Each row has a name. After each piece below comes the name of the row it's from, unless a question asks for something else. Each question is about the rows just above it.

[-6.11  2.30  6.20  8.67  7.61] -> sef
[ 5.17 -5.75 -4.82 -6.20 -4.47] -> bova
[0.70 1.28 5.18 0.70 2.29] -> lome
Print row bova. -> [ 5.17 -5.75 -4.82 -6.20 -4.47]
Print row sef. -> [-6.11  2.30  6.20  8.67  7.61]
Repeated in lome: -> [0.70]
The row with [-6.11  2.30  6.20  8.67  7.61] is -> sef

[ 5.25 -7.31  5.32 -4.30 -3.45  3.20  4.21  2.33  0.04] -> tus
[-1.98  6.82 -7.22 -2.43 -1.48  2.45 -4.71  6.83  3.99] -> Zeded
[ 2.33  5.25  3.20  4.21 -7.31 -4.29  0.04  5.32 -3.45] -> Nilud
[-7.22 -1.48 -4.71 -2.42  6.83  3.99  2.45 -1.98  6.82] -> sef
[-1.16  5.81  2.72  4.41  6.99 -3.98 -6.20  6.06  1.31] -> bova
[ 3.05  6.78 -2.36 -3.09 -5.05 -2.95 -0.06 -4.22 -0.08] -> dud
Print row sef. -> [-7.22 -1.48 -4.71 -2.42  6.83  3.99  2.45 -1.98  6.82]
Put [ 2.45 -1.98  6.82 -7.22 -1.48 -4.71 -2.42  6.83  3.99] back in order: which row is it? -> sef
Which row holds these entries in another order? [-4.29  0.04  5.32 -3.45  2.33  5.25  3.20  4.21 -7.31] -> Nilud

[ 0.81 -1.77 -1.61  6.36  1.56 -0.54  1.53] : Zeded
[ 7.24  0.20 -2.65 -3.41 -1.15 -0.82 -0.75] : Gebu
[ 2.30  2.58 -0.33  1.09 -2.12 -0.33 -0.75] : bova
Which value is in both Gebu and bova? -> [-0.75]
The value that bova holds more than once: -> [-0.33]
Print row bova. -> [ 2.30  2.58 -0.33  1.09 -2.12 -0.33 -0.75]
asked: [ 0.81 -1.77 -1.61  6.36  1.56 -0.54  1.53] -> Zeded

[-0.45  0.58 -3.95 -2.60  4.39 -2.31 -0.01] = Dib
[ 0.91 -2.24 -2.38 -2.39  3.79 -1.18 -0.71] = Gebu
[ 7.98 -1.87 -1.17 -2.23  4.38  0.43  0.61] = tevek
[-1.52 -1.08 -2.21 -2.30 -1.76  1.32 -4.50] = Zeded
[-1.56 -2.20 -1.85 -2.32 -1.82 -1.85 -4.75] = dud
[ 1.18 -1.26 -1.49 -2.27 -0.91  1.33 -3.67] = sef
[-1.86 -1.03 -1.67 -2.30 -2.20  1.53 -5.38] = nezun
[ 7.98 -1.87 -1.17 -2.22  4.26  0.49  0.79] = bova
The value that dud holds more than once: -> [-1.85]
Print row Zeded. -> [-1.52 -1.08 -2.21 -2.30 -1.76  1.32 -4.50]
Which value is in both nezun and dud? -> [-2.20]
Print row tevek. -> [ 7.98 -1.87 -1.17 -2.23  4.38  0.43  0.61]

[-4.18  1.38 -2.18 -0.74 -0.16  1.63 -1.65  2.27] = nezun
[ 1.72 -1.81  1.71  2.50 -1.23  0.20 -0.80 -2.79] = dud
[-1.39 -2.02  0.49  0.87 -0.50  0.92 -0.54 -0.53] = Dib
[-2.28 -0.38 -1.01 -1.65 -0.17 -0.17 -0.67  0.83] = sef
[-1.20 -1.25  0.03  0.35 -0.36  0.56 -0.50 -0.23] = Gebu
[ 0.17 -0.69  0.70  0.63 -0.13  0.28  0.04 -0.44] = lome
[-6.94 -4.35 -1.33  1.69 -0.26  4.46 -1.00  1.71] = Zeded
[-2.37 -1.95 -2.52 -1.72 -0.15 -0.55 -0.43  0.31] = tevek
[-3.09 -4.01  2.29  3.02 -1.36  1.70 -1.65 -1.31] = nagob
[ 3.01 -2.16  4.72  3.73 -0.31 -1.66  1.00 -2.42] = tus
Repeated in sef: -> [-0.17]
Put [-0.50 -0.23 -1.20 -1.25  0.03  0.35 -0.36  0.56] back in order: which row is it? -> Gebu
The one value in Zeded and dud: -> [1.71]
Shared by nagob and sef: -> [-1.65]

[0.00 0.01 0.07 0.10 0.08 0.12 9.28 9.39 9.30] -> Zeded
[0.00 0.01 0.07 3.04 9.12 9.14 9.28 9.39 9.30] -> sef
[9.30 0.00 0.01 0.10 9.39 0.07 0.11 0.08 9.28] -> Dib
[0.00 0.01 0.07 0.10 0.08 0.28 4.01 9.39 9.30] -> Nilud
[ 0.00  0.01  0.07 -0.07  0.08  5.03  9.28  9.39  9.30] -> tevek
[0.00 0.01 0.07 0.10 0.08 0.26 9.28 9.39 9.30] -> nezun
[ 0.00  0.01  0.04 -0.07  0.08  5.03  9.28  9.39  9.30] -> tus
[0.00 0.01 0.07 0.10 0.10 8.92 9.28 9.39 9.30] -> lome
[-0.07  0.01  9.05  9.08  0.00  9.12  9.28  9.39  9.30] -> dud
[0.00 0.01 0.07 0.10 0.08 0.23 8.86 9.39 9.30] -> bova
[0.00 0.01 0.07 0.10 0.08 0.38 0.22 2.15 9.32] -> nagob
[0.00 0.01 0.07 9.11 9.11 9.01 9.28 9.39 9.30] -> Gebu
Where do [0.00 0.01 0.07 0.10 0.08 0.28 4.01 9.39 9.30] appear? -> Nilud
Which row holds these entries in another order? [9.30 0.00 0.01 0.07 0.10 0.08 0.12 9.28 9.39] -> Zeded
Print row Zeded. -> [0.00 0.01 0.07 0.10 0.08 0.12 9.28 9.39 9.30]
The value that Gebu holds more than once: -> [9.11]

